Here is a tiny trained network, its code and every weight. The questions are about switching its units off for an input and a target symbol, where a switched-off unit gives its printed mean instead of its output.

import numpy as np


def w(rows, s, z=0):
    codes = np.array(rows[::2]) - 128.0
    scale = np.full(codes.shape[1], s)
    scale[-1] = z or s
    return codes * scale


def norm(h):
    return h / np.sqrt((h * h).mean(-1, keepdims=True) + 1e-5)


def f(y):
    return y / 2 * (1 + np.tanh(0.7978845608 * (y + 0.044715 * y**3)))


def softmax(a):
    e = np.exp(a - a.max(-1, keepdims=True))
    return e / e.sum(-1, keepdims=True)


def log_softmax(a):
    a = a - a.max(-1, keepdims=True)
    return a - np.log(np.exp(a).sum(-1, keepdims=True))


def net(x, mask):
    ids = ['ΔΘΦαβεζηπτψω'.index(c) for c in x.split()]
    T = len(ids)
    res = E[ids] + P[:T]
    r = norm(res)
    for j in range(2):
        rows = slice(2 * j, 2 * j + 2)
        q, k, v = (r @ M[0][rows].T for M in (Q, K, V))
        z = softmax(np.where(np.tri(T) > 0, q @ k.T / 2**0.5, -1e9)) @ v
        o = O[0][rows]
        res = res + np.where(mask[j], z, o[:, -1]) @ o[:, :-1]
    y = f(norm(res) @ A[0][:, :-1].T + A[0][:, -1])
    res = res + np.where(mask[2:6], y, B[0][:, -1]) @ B[0][:, :-1]
    return log_softmax(norm(res)[-1] @ U[:, :-1].T + U[:, -1])


Q, K, V, O, A, B = {}, {}, {}, {}, {}, {}
E = w([
[125,120,184,36,191],'Δ',
[133,168,20,233,105],'Θ',
[122,173,220,72,146],'Φ',
[102,173,180,178,13],'α',
[144,139,210,86,171],'β',
[54,197,169,65,121],'ε',
[155,218,199,90,140],'ζ',
[160,144,197,194,15],'η',
[166,172,206,66,170],'π',
[77,136,135,122,128],'τ',
[131,56,141,142,7],'ψ',
[107,88,151,134,47],'ω',
],0.016)
P = w([
[132,6,130,164,162],'0',
[175,136,138,29,62],'1',
[169,139,126,46,73],'2',
[164,140,129,72,81],'3',
[181,135,136,98,93],'4',
[155,163,131,137,99],'5',
[170,158,147,138,127],'6',
[178,151,160,134,147],'7',
[215,150,188,142,181],'8',
[189,195,187,173,175],'9',
[162,201,179,184,163],'10',
],0.011)
Q[0] = w([
[85,86,18,134,100],'H0',
[76,169,175,116,68],'H0',
[121,206,164,53,149],'H1',
[255,202,5,76,125],'H1',
],0.0089)
K[0] = w([
[188,84,199,74,155],'H0',
[153,98,2,198,121],'H0',
[99,198,134,40,211],'H1',
[133,95,75,255,239],'H1',
],0.0097)
V[0] = w([
[42,109,255,91,254],'H0',
[127,163,27,166,249],'H0',
[16,183,165,212,177],'H1',
[136,93,97,121,17],'H1',
],0.0077)
O[0] = w([
[60,134,167,211,94,110],'H0',
[178,47,9,37,195,2],'H0',
[99,43,151,91,89,70],'H1',
[152,147,54,138,255,137],'H1',
],0.0078,0.0077)
A[0] = w([
[122,36,145,146,65,120],'N0',
[69,152,121,170,213,107],'N1',
[172,183,124,3,157,254],'N2',
[133,141,103,187,102,135],'N3',
],0.013,0.0064)
B[0] = w([
[170,168,132,157,2,135],'N0',
[219,89,126,99,155,138],'N1',
[143,135,75,216,105,255],'N2',
[121,128,81,111,159,164],'N3',
],0.018,0.0084)
U = w([
[103,152,166,191,7,193],'Δ',
[98,194,170,175,170,135],'Θ',
[175,134,182,134,236,222],'Φ',
[123,95,127,124,120,28],'α',
[128,97,118,129,120,6],'β',
[130,101,121,116,118,37],'ε',
[84,78,104,163,138,54],'ζ',
[116,35,90,126,119,225],'η',
[115,99,107,131,132,2],'π',
[150,122,123,76,116,57],'τ',
[103,84,128,121,137,76],'ψ',
[123,78,134,126,128,47],'ω',
],0.012,0.004)

Each question gives the input, a string of symbols that net reads in full, and the target symbol t.
The units are the heads (2 rows each of Q, K, V and O) and the neurons (one row each of A and B). Each row of codes is followed by its name. A weight is (code - 128) times the scale printed after its matrix; where a second scale follows, it is the last column's (O, A, B and U).
mask holds one flag per unit, heads first, then neurons. A switched-off unit (its flag False) gives its mean, the last column of its rows in O or B, instead of its output. The means were averaged over made-up inputs and are rounded, as every weight is.
A unit's drop is (log p(t) with every unit on - log p(t) with that unit switched off) / (log p(t) with every unit on - log p(t) with every unit switched off).
The circuit of an input: a set's keep is (log p(t) with only the set's units on - log p(t) with every unit switched off) / (log p(t) with every unit on - log p(t) with every unit switched off). Starting from all 6 units, units are removed one at a time, each time the one whose removal leaves the highest keep (on an exact tie, the one counted first), for as long as the keep stays at least 0.8.
units of the circuit, in order: the units of the circuit, biggest drop first
top k neurons: the k neurons with the biggest drops, biggest first
heads that matter: for each layer, one digit per head in row order, 1 if its drop is at least 0.15 and else 0, layers parted by /
drop of u: that unit's drop, to one decimal
input π α α Δ π Δ ζ Φ β, target Δ: units of the circuit, in order : (H1)
input ω τ ζ ζ Δ τ, target Θ: units of the circuit, in order : (N2; N0)
input α π ω π Φ ω τ τ ω, target Φ: units of the circuit, in order : (H1; N2)
input α π β ε ω τ η τ η τ, target Φ: units of the circuit, in order : (N1; N2)
input β ω π τ β ω, target Θ: units of the circuit, in order : (H1; N2; N0)
input Δ τ Φ π α ζ ψ Φ Δ τ ψ, target Θ: units of the circuit, in order : (H1; N2; N3)
input τ τ τ ψ τ ω τ β τ ω, target Θ: units of the circuit, in order : (H1; N2)
input Φ ω ψ ε η Δ τ ψ, target Θ: heads that matter : 11
input η τ ω π τ, target Θ: units of the circuit, in order : (N0; N2)
input Δ ω Φ τ τ τ, target Φ: top 2 neurons : (N1; N2)
input ψ ω Φ η ψ Φ π Φ β, target Δ: top 2 neurons : (N3; N1)
input β τ β β ε β β Δ, target Δ: drop of N3 : 0.2
input τ τ π ω α ω α α β ω, target Φ: drop of N2 : 0.3
input τ η β τ τ β Δ, target Δ: drop of H0 : -0.1
input ω ω α τ ψ Φ ζ τ π, target Δ: drop of N2 : 0.0
